Below are the code and all the weights of a small trained network. Each question names an input and a class and asks about switching units off, where a switched-off unit gives its printed mean instead of its output.

import numpy as np


def w(rows, s, z=0):
    codes = np.array(rows[::2]) - 128.0
    scale = np.full(codes.shape[1], s)
    scale[-1] = z or s
    return codes * scale


def f(y):
    return np.maximum(y, 0)


def log_softmax(a):
    a = a - a.max(-1, keepdims=True)
    return a - np.log(np.exp(a).sum(-1, keepdims=True))


def net(x, mask):
    res = np.array(x, float).reshape(1, 6) / 4 @ E
    y = f(res @ A[0][:, :-1].T + A[0][:, -1])
    res = res + np.where(mask, y, B[0][:, -1]) @ B[0][:, :-1]
    return log_softmax(res[-1] @ U[:, :-1].T + U[:, -1])


A, B = {}, {}
E = w([
[30,210,254,27,57,228,163,92,115,60,95],'x0',
[129,151,61,51,73,80,102,22,127,178,45],'x1',
[197,48,106,93,88,82,139,212,225,92,52],'x2',
[129,135,126,159,105,128,143,108,157,118,165],'x3',
[142,143,153,158,119,104,128,113,162,124,154],'x4',
[154,129,131,64,167,185,89,110,194,136,151],'x5',
],0.0091)
A[0] = w([
[143,120,122,78,166,203,79,86,250,123,151,66],'N1',
[76,157,208,92,63,174,145,129,136,64,90,21],'N2',
[151,85,131,111,71,110,143,196,205,85,75,14],'N3',
[125,134,99,112,65,92,134,45,149,151,78,2],'N4',
[106,102,183,180,119,162,150,214,142,81,150,110],'N5',
[101,135,167,190,36,38,136,118,91,73,76,154],'N6',
],0.012,0.0097)
B[0] = w([
[91,103,138,124,112,135,195,160,110,145,92,215],'N1',
[166,107,91,176,150,81,114,117,142,150,142,253],'N2',
[106,170,141,165,149,133,112,56,91,141,170,210],'N3',
[151,146,150,102,253,149,81,206,136,63,170,206],'N4',
[127,140,124,78,173,139,96,152,139,106,109,222],'N5',
[106,112,133,105,96,153,176,137,140,157,100,236],'N6',
],0.017,0.012)
U = w([
[196,28,61,208,184,40,93,132,211,210,160,31],'0',
[127,141,149,62,193,184,73,177,172,79,153,12],'1',
[33,215,178,178,151,191,113,10,50,148,227,91],'2',
[110,134,133,103,126,151,132,115,189,161,125,247],'3',
[84,76,142,101,116,160,199,147,143,168,100,173],'4',
[135,107,125,96,124,147,127,115,164,146,141,242],'5',
[164,77,183,119,2,146,52,108,158,50,119,117],'6',
],0.0075,0.012)

Each question gives the input, the list of numbers given to net, and the class t.
The units are the neurons (one row each of A and B). Each row of codes is followed by its name. A weight is (code - 128) times the scale printed after its matrix; where a second scale follows, it is the last column's (A, B and U).
mask holds one flag per neuron, in row order. A switched-off neuron (its flag False) gives its mean, the last column of its row in B, instead of its output. The means were averaged over made-up inputs and are rounded, as every weight is.
A unit's drop is (log p(t) with every unit on - log p(t) with that unit switched off) / (log p(t) with every unit on - log p(t) with every unit switched off).
The circuit of an input: a set's keep is (log p(t) with only the set's units on - log p(t) with every unit switched off) / (log p(t) with every unit on - log p(t) with every unit switched off). Starting from all 6 units, units are removed one at a time, each time the one whose removal leaves the highest keep (on an exact tie, the one counted first), for as long as the keep stays at least 0.8.
units of the circuit, in order: the units of the circuit, biggest drop first
k most important neurons: the k neurons with the biggest drops, biggest first
drop when u is switched off: that unit's drop, to one decimal
input [-4,-3,-2,-1,-5,-6], class 4: units of the circuit, in order -> (N2)
input [-5,-2,3,-3,3,7], class 4: units of the circuit, in order -> (N2, N1)
input [-4,7,4,8,7,-6], class 5: 3 most important neurons -> (N6, N5, N2)
input [-6,-6,-7,-1,-8,7], class 3: units of the circuit, in order -> (N2, N3, N4)
input [-4,-2,-4,-7,0,-7], class 4: units of the circuit, in order -> (N2, N3)
input [0,-6,-2,6,3,7], class 4: 2 most important neurons -> (N1, N4)
input [4,-1,1,-2,-2,6], class 4: 3 most important neurons -> (N1, N4, N3)
input [-6,1,-5,0,6,-8], class 4: units of the circuit, in order -> (N2, N6)
input [7,-1,7,4,-5,-6], class 0: 2 most important neurons -> (N2, N1)
input [-5,6,-3,3,5,-7], class 4: 2 most important neurons -> (N6, N2)
input [-4,0,5,-1,-1,-5], class 2: units of the circuit, in order -> (N3, N2)
input [4,5,6,-3,-5,-3], class 2: 3 most important neurons -> (N3, N5, N1)
input [7,-3,-6,2,0,8], class 4: 2 most important neurons -> (N1, N3)
input [3,1,8,4,-5,8], class 2: units of the circuit, in order -> (N3)
input [6,-7,-6,0,4,-5], class 1: 3 most important neurons -> (N5, N3, N1)
input [-6,1,8,1,2,-3], class 2: 2 most important neurons -> (N3, N2)
input [0,-5,7,-1,-3,-5], class 2: 2 most important neurons -> (N3, N4)
input [-3,-3,1,4,7,4], class 3: 3 most important neurons -> (N2, N4, N6)
input [7,7,-3,1,6,3], class 0: 2 most important neurons -> (N2, N5)
input [3,8,8,2,4,6], class 1: units of the circuit, in order -> (N4)
input [0,1,7,3,-3,-2], class 2: drop when N3 is switched off -> 0.8
input [2,-5,-5,-2,8,-4], class 3: drop when N1 is switched off -> 0.1
input [7,6,1,1,-6,0], class 0: drop when N2 is switched off -> 1.1
